Below is a small trained network, with its code and all its weights. Each question gives an input and a class and asks what happens when units are switched off, that is, made to give their printed mean instead of their output.

import numpy as np


def w(rows, s, z=0):
    codes = np.array(rows[::2]) - 128.0
    scale = np.full(codes.shape[1], s)
    scale[-1] = z or s
    return codes * scale


def norm(h):
    return h / np.sqrt((h * h).mean(-1, keepdims=True) + 1e-5)


def f(y):
    return np.maximum(y, 0)


def log_softmax(a):
    a = a - a.max(-1, keepdims=True)
    return a - np.log(np.exp(a).sum(-1, keepdims=True))


def net(x, mask):
    res = np.array(x, float).reshape(1, 7) / 4 @ E
    u = 0
    for l in range(2):
        y = f(norm(res) @ A[l][:, :-1].T + A[l][:, -1])
        res = res + np.where(mask[u : u + 4], y, B[l][:, -1]) @ B[l][:, :-1]
        u += 4
    return log_softmax(norm(res)[-1] @ U[:, :-1].T + U[:, -1])


A, B = {}, {}
E = w([
[45,89,25,209,190,164,43,147,169,25,89,142],'x0',
[142,162,59,199,140,142,90,160,100,100,56,193],'x1',
[192,127,70,125,212,163,87,98,123,113,55,119],'x2',
[146,119,122,164,101,156,133,119,155,132,103,169],'x3',
[171,142,171,96,124,88,139,174,93,135,161,165],'x4',
[151,198,55,252,104,177,167,80,165,120,121,89],'x5',
[124,208,89,186,189,67,78,181,75,96,101,90],'x6',
],0.015)
A[0] = w([
[212,132,84,161,107,210,161,33,174,161,92,123,29],'L0N0',
[62,45,96,95,217,156,70,108,161,85,107,105,1],'L0N1',
[51,91,147,142,9,160,174,83,180,140,167,117,30],'L0N2',
[129,166,147,118,146,106,159,103,124,154,154,4,54],'L0N3',
],0.034,0.0099)
B[0] = w([
[242,105,124,170,124,178,196,25,100,116,18,149,225],'L0N0',
[81,9,127,47,248,131,49,27,141,98,161,138,251],'L0N1',
[26,115,130,173,10,152,165,177,199,112,240,166,228],'L0N2',
[147,220,123,80,116,71,81,85,94,114,174,69,201],'L0N3',
],0.015,0.029)
A[1] = w([
[125,130,73,133,162,190,156,229,181,134,36,29,7],'L1N0',
[77,148,3,227,202,154,25,131,137,42,76,152,251],'L1N1',
[171,77,218,7,85,100,143,153,109,159,157,195,156],'L1N2',
[147,165,69,195,178,174,111,213,177,151,19,81,62],'L1N3',
],0.029,0.0029)
B[1] = w([
[108,113,140,141,134,133,162,153,189,137,115,102,133],'L1N0',
[103,173,88,171,148,117,145,248,132,99,113,74,255],'L1N1',
[143,101,167,125,147,136,109,132,121,214,83,177,210],'L1N2',
[169,185,92,139,50,128,153,146,83,133,139,164,153],'L1N3',
],0.019,0.029)
U = w([
[228,111,104,187,99,167,195,32,111,76,38,157,140],'0',
[151,210,177,53,100,34,95,78,88,152,182,57,50],'1',
[121,181,75,190,134,105,161,237,118,78,92,77,41],'2',
[153,101,210,94,118,98,115,138,104,229,91,191,71],'3',
[55,72,189,125,10,133,187,150,190,145,217,175,126],'4',
[72,35,83,122,253,128,75,142,151,62,95,107,246],'5',
],0.013,0.0012)

Each question gives the input, the list of numbers given to net, and the class t.
The units are the neurons (one row each of A and B). Each row of codes is followed by its name. A weight is (code - 128) times the scale printed after its matrix; where a second scale follows, it is the last column's (A, B and U).
mask holds one flag per neuron, layer by layer. A switched-off neuron (its flag False) gives its mean, the last column of its row in B, instead of its output. The means were averaged over made-up inputs and are rounded, as every weight is.
A unit's drop is (log p(t) with every unit on - log p(t) with that unit switched off) / (log p(t) with every unit on - log p(t) with every unit switched off).
The circuit of an input: a set's keep is (log p(t) with only the set's units on - log p(t) with every unit switched off) / (log p(t) with every unit on - log p(t) with every unit switched off). Starting from all 8 units, units are removed one at a time, each time the one whose removal leaves the highest keep (on an exact tie, the one counted first), for as long as the keep stays at least 0.8.
circuit, biggest first: the units of the circuit, biggest drop first
most important unit: the unit with the biggest drop
k most important neurons: the k neurons with the biggest drops, biggest first
top k neurons in layer l: the k neurons of layer l with the biggest drops, biggest first
drop of u: that unit's drop, to one decimal
input [-2,-1,-1,2,-6,5,3], class 0: circuit, biggest first : [L0N0]
input [8,8,-6,-7,0,1,2], class 2: 2 most important neurons : [L1N1; L1N2]
input [-5,6,2,-3,6,-4,6], class 3: top 2 neurons in layer 0 : [L0N0; L0N1]
input [-5,7,-4,-8,-7,7,5], class 1: top 2 neurons in layer 0 : [L0N3; L0N1]
input [5,-6,-2,4,2,7,3], class 0: 4 most important neurons : [L0N0; L0N1; L1N1; L0N2]
input [3,6,-4,7,5,-7,4], class 2: 2 most important neurons : [L0N1; L0N2]
input [4,-3,-2,-8,-5,5,8], class 2: 2 most important neurons : [L1N1; L1N2]
input [-7,6,3,-5,7,3,0], class 3: top 2 neurons in layer 1 : [L1N1; L1N2]
input [1,0,6,8,8,-4,-1], class 3: 2 most important neurons : [L0N1; L0N0]
input [-4,-2,1,8,6,1,7], class 1: 2 most important neurons : [L1N1; L0N0]
input [8,8,-7,8,-7,-2,5], class 2: drop of L1N1 : 2.9
input [2,-5,4,0,-3,7,8], class 2: drop of L1N1 : 0.8
input [4,-1,2,-1,-8,8,7], class 2: drop of L1N1 : 1.9
input [-6,7,2,-4,-5,0,5], class 2: most important unit : L0N0
